Below is a small trained network, with its code and all its weights. Each question gives an input and a target symbol and asks what happens when units are switched off, that is, made to give their printed mean instead of their output.

import numpy as np


def w(rows, s, z=0):
    codes = np.array(rows[::2]) - 128.0
    scale = np.full(codes.shape[1], s)
    scale[-1] = z or s
    return codes * scale


def f(y):
    return np.maximum(y, 0)


def softmax(a):
    e = np.exp(a - a.max(-1, keepdims=True))
    return e / e.sum(-1, keepdims=True)


def log_softmax(a):
    a = a - a.max(-1, keepdims=True)
    return a - np.log(np.exp(a).sum(-1, keepdims=True))


def net(x, mask):
    ids = ['γδζηθλμξστφψω'.index(c) for c in x.split()]
    T = len(ids)
    res = E[ids] + P[:T]
    u = 0
    for l in range(3):
        q, k, v = (res @ M[l].T for M in (Q, K, V))
        z = softmax(np.where(np.tri(T) > 0, q @ k.T / 2**0.5, -1e9)) @ v
        res = res + np.where(mask[u], z, O[l][:, -1]) @ O[l][:, :-1]
        u += 1
        y = f(res @ A[l][:, :-1].T + A[l][:, -1])
        res = res + np.where(mask[u : u + 4], y, B[l][:, -1]) @ B[l][:, :-1]
        u += 4
    return log_softmax(res[-1] @ U[:, :-1].T + U[:, -1])


Q, K, V, O, A, B = {}, {}, {}, {}, {}, {}
E = w([
[63,227,155,174,169],'γ',
[189,106,36,167,160],'δ',
[122,148,84,131,67],'ζ',
[198,77,165,46,67],'η',
[166,126,131,79,108],'θ',
[123,166,85,92,127],'λ',
[63,161,169,78,71],'μ',
[141,181,88,66,169],'ξ',
[88,99,177,210,76],'σ',
[30,100,40,157,140],'τ',
[134,93,3,71,112],'φ',
[203,165,75,164,174],'ψ',
[125,25,94,192,185],'ω',
],0.011)
P = w([
[144,158,116,189,2],'0',
[138,137,110,168,36],'1',
[147,112,122,150,70],'2',
[171,83,155,114,102],'3',
[157,82,150,118,119],'4',
[138,87,141,125,127],'5',
[138,79,148,116,150],'6',
[129,73,152,108,172],'7',
[95,89,125,134,184],'8',
[112,81,146,123,172],'9',
[116,86,151,130,156],'10',
],0.0075)
Q[0] = w([
[71,176,176,53,155],'L0H1',
[83,254,175,249,180],'L0H1',
],0.0083)
K[0] = w([
[110,111,203,14,87],'L0H1',
[198,165,150,179,3],'L0H1',
],0.0073)
V[0] = w([
[101,127,61,88,233],'L0H1',
[181,51,118,255,119],'L0H1',
],0.0062)
O[0] = w([
[63,127,1,124,159,5],'L0H1',
[208,6,143,155,164,215],'L0H1',
],0.0065,0.0019)
A[0] = w([
[142,23,38,180,170,253],'L0N1',
[23,60,226,134,163,229],'L0N2',
[96,108,253,191,125,164],'L0N3',
[166,204,138,189,183,243],'L0N4',
],0.0067,0.0044)
B[0] = w([
[173,40,79,80,180,253],'L0N1',
[12,109,134,163,119,194],'L0N2',
[123,125,180,254,145,175],'L0N3',
[183,179,173,185,217,188],'L0N4',
],0.0087,0.0062)
Q[1] = w([
[105,192,79,224,122],'L1H1',
[185,95,2,88,152],'L1H1',
],0.0074)
K[1] = w([
[253,185,155,164,89],'L1H1',
[205,23,44,94,213],'L1H1',
],0.005)
V[1] = w([
[173,179,228,116,106],'L1H1',
[2,116,157,213,160],'L1H1',
],0.0077)
O[1] = w([
[149,164,123,163,73,4],'L1H1',
[38,137,88,255,153,50],'L1H1',
],0.0096,0.0033)
A[1] = w([
[210,65,193,83,75,213],'L1N1',
[161,249,171,167,180,102],'L1N2',
[81,98,54,79,78,100],'L1N3',
[1,155,184,54,83,254],'L1N4',
],0.0066,0.0053)
B[1] = w([
[142,127,24,148,78,255],'L1N1',
[86,178,83,124,196,150],'L1N2',
[76,143,178,92,63,144],'L1N3',
[126,211,1,159,25,165],'L1N4',
],0.0084,0.013)
Q[2] = w([
[107,104,209,101,104],'L2H1',
[83,190,254,110,69],'L2H1',
],0.0064)
K[2] = w([
[156,111,117,188,31],'L2H1',
[71,113,53,193,1],'L2H1',
],0.0059)
V[2] = w([
[191,248,216,79,253],'L2H1',
[1,128,101,47,85],'L2H1',
],0.0056)
O[2] = w([
[227,202,181,105,129,25],'L2H1',
[105,166,1,112,146,2],'L2H1',
],0.0097,0.0067)
A[2] = w([
[133,100,175,141,203,44],'L2N1',
[86,66,91,187,255,54],'L2N2',
[181,190,138,18,84,254],'L2N3',
[206,169,244,52,99,138],'L2N4',
],0.0068,0.0048)
B[2] = w([
[121,181,39,67,95,157],'L2N1',
[209,179,197,60,182,241],'L2N2',
[64,240,210,45,86,254],'L2N3',
[52,57,253,95,141,225],'L2N4',
],0.0057,0.0081)
U = w([
[94,167,164,150,176,85],'γ',
[250,94,66,136,160,27],'δ',
[146,107,141,175,111,83],'ζ',
[155,54,125,170,35,37],'η',
[135,102,138,151,85,84],'θ',
[164,175,92,122,93,253],'λ',
[74,114,115,177,94,183],'μ',
[131,213,117,79,115,115],'ξ',
[98,45,190,213,136,100],'σ',
[80,83,108,128,173,171],'τ',
[111,139,59,48,124,87],'φ',
[119,82,254,115,112,186],'ψ',
[124,38,142,147,212,98],'ω',
],0.0075,0.0061)

Each question gives the input, a string of symbols that net reads in full, and the target symbol t.
The units are the heads (2 rows each of Q, K, V and O) and the neurons (one row each of A and B). Each row of codes is followed by its name. A weight is (code - 128) times the scale printed after its matrix; where a second scale follows, it is the last column's (O, A, B and U).
mask holds one flag per unit, layer by layer, with each layer's heads first. A switched-off unit (its flag False) gives its mean, the last column of its rows in O or B, instead of its output. The means were averaged over made-up inputs and are rounded, as every weight is.
A unit's drop is (log p(t) with every unit on - log p(t) with that unit switched off) / (log p(t) with every unit on - log p(t) with every unit switched off).
The circuit of an input: a set's keep is (log p(t) with only the set's units on - log p(t) with every unit switched off) / (log p(t) with every unit on - log p(t) with every unit switched off). Starting from the 12 units with the biggest drops (on a tie, the unit counted first), units are removed one at a time, each time the one whose removal leaves the highest keep (on an exact tie, the one counted first), for as long as the keep stays at least 0.8.
circuit, biggest first: the units of the circuit, biggest drop first
unit that matters most: the unit with the biggest drop
top k neurons: the k neurons with the biggest drops, biggest first
k most important neurons of layer l: the k neurons of layer l with the biggest drops, biggest first
input φ ψ η, target ψ: circuit, biggest first => (L2N4; L1N4; L0N2; L1H1)
input μ η ζ λ σ σ, target σ: circuit, biggest first => (L0N3; L1H1; L0N2)
input γ γ ψ ψ η λ, target ψ: unit that matters most => L2H1
input ψ η ξ η φ λ, target φ: circuit, biggest first => (L0N3; L2H1)
input μ ξ ψ λ η λ ψ ω φ, target ω: circuit, biggest first => (L1H1; L0N1; L1N4)
input δ ψ η ξ η ψ η σ τ ω ψ, target ω: circuit, biggest first => (L0N1; L0H1; L1H1)
input η ω η η ψ γ ω μ ψ φ, target ψ: circuit, biggest first => (L2H1; L0N4; L1N1; L1N4)
input ζ φ γ τ, target φ: circuit, biggest first => (L0N1; L2H1; L0N3; L2N2)
input μ η ζ λ ψ ω τ, target ω: circuit, biggest first => (L0N1; L1H1; L0H1)
input μ ζ η γ μ ψ ξ, target ψ: top 2 neurons => (L0N4; L1N4)
input η ζ ψ λ, target ψ: 2 most important neurons of layer 2 => (L2N4; L2N3)
input η η γ η, target η: 3 most important neurons of layer 0 => (L0N1; L0N3; L0N2)
input ξ η η, target ξ: top 3 neurons => (L2N3; L1N1; L0N4)
input η ψ ω λ ψ, target ω: top 4 neurons => (L0N1; L2N3; L1N4; L2N4)
input φ φ μ ψ μ σ, target σ: circuit, biggest first => (L1H1; L0N3)
input ψ ψ ψ η θ, target ψ: most important neuron of layer 1 => (L1N4)
input η φ θ γ φ, target φ: top 2 neurons => (L0N1; L0N2)
input ζ θ λ η ξ φ η η φ η, target φ: top 2 neurons => (L0N1; L0N3)
input ψ η ψ θ θ, target ψ: top 2 neurons => (L0N4; L1N4)
input η δ ω ζ, target ω: unit that matters most => L0H1
input ζ γ λ ψ ψ ψ δ φ η η, target φ: top 4 neurons => (L1N1; L0N1; L0N3; L2N3)
input λ η ψ λ ψ, target ψ: top 3 neurons => (L0N4; L2N4; L1N4)
input μ φ η λ, target φ: top 3 neurons => (L0N3; L0N2; L0N4)
input λ η η ζ θ η ζ γ, target γ: 3 most important neurons of layer 0 => (L0N4; L0N3; L0N1)
input ψ λ ξ γ ξ ξ η, target ξ: 2 most important neurons of layer 0 => (L0N4; L0N3)
input λ ξ λ, target ξ: 3 most important neurons of layer 0 => (L0N2; L0N4; L0N3)
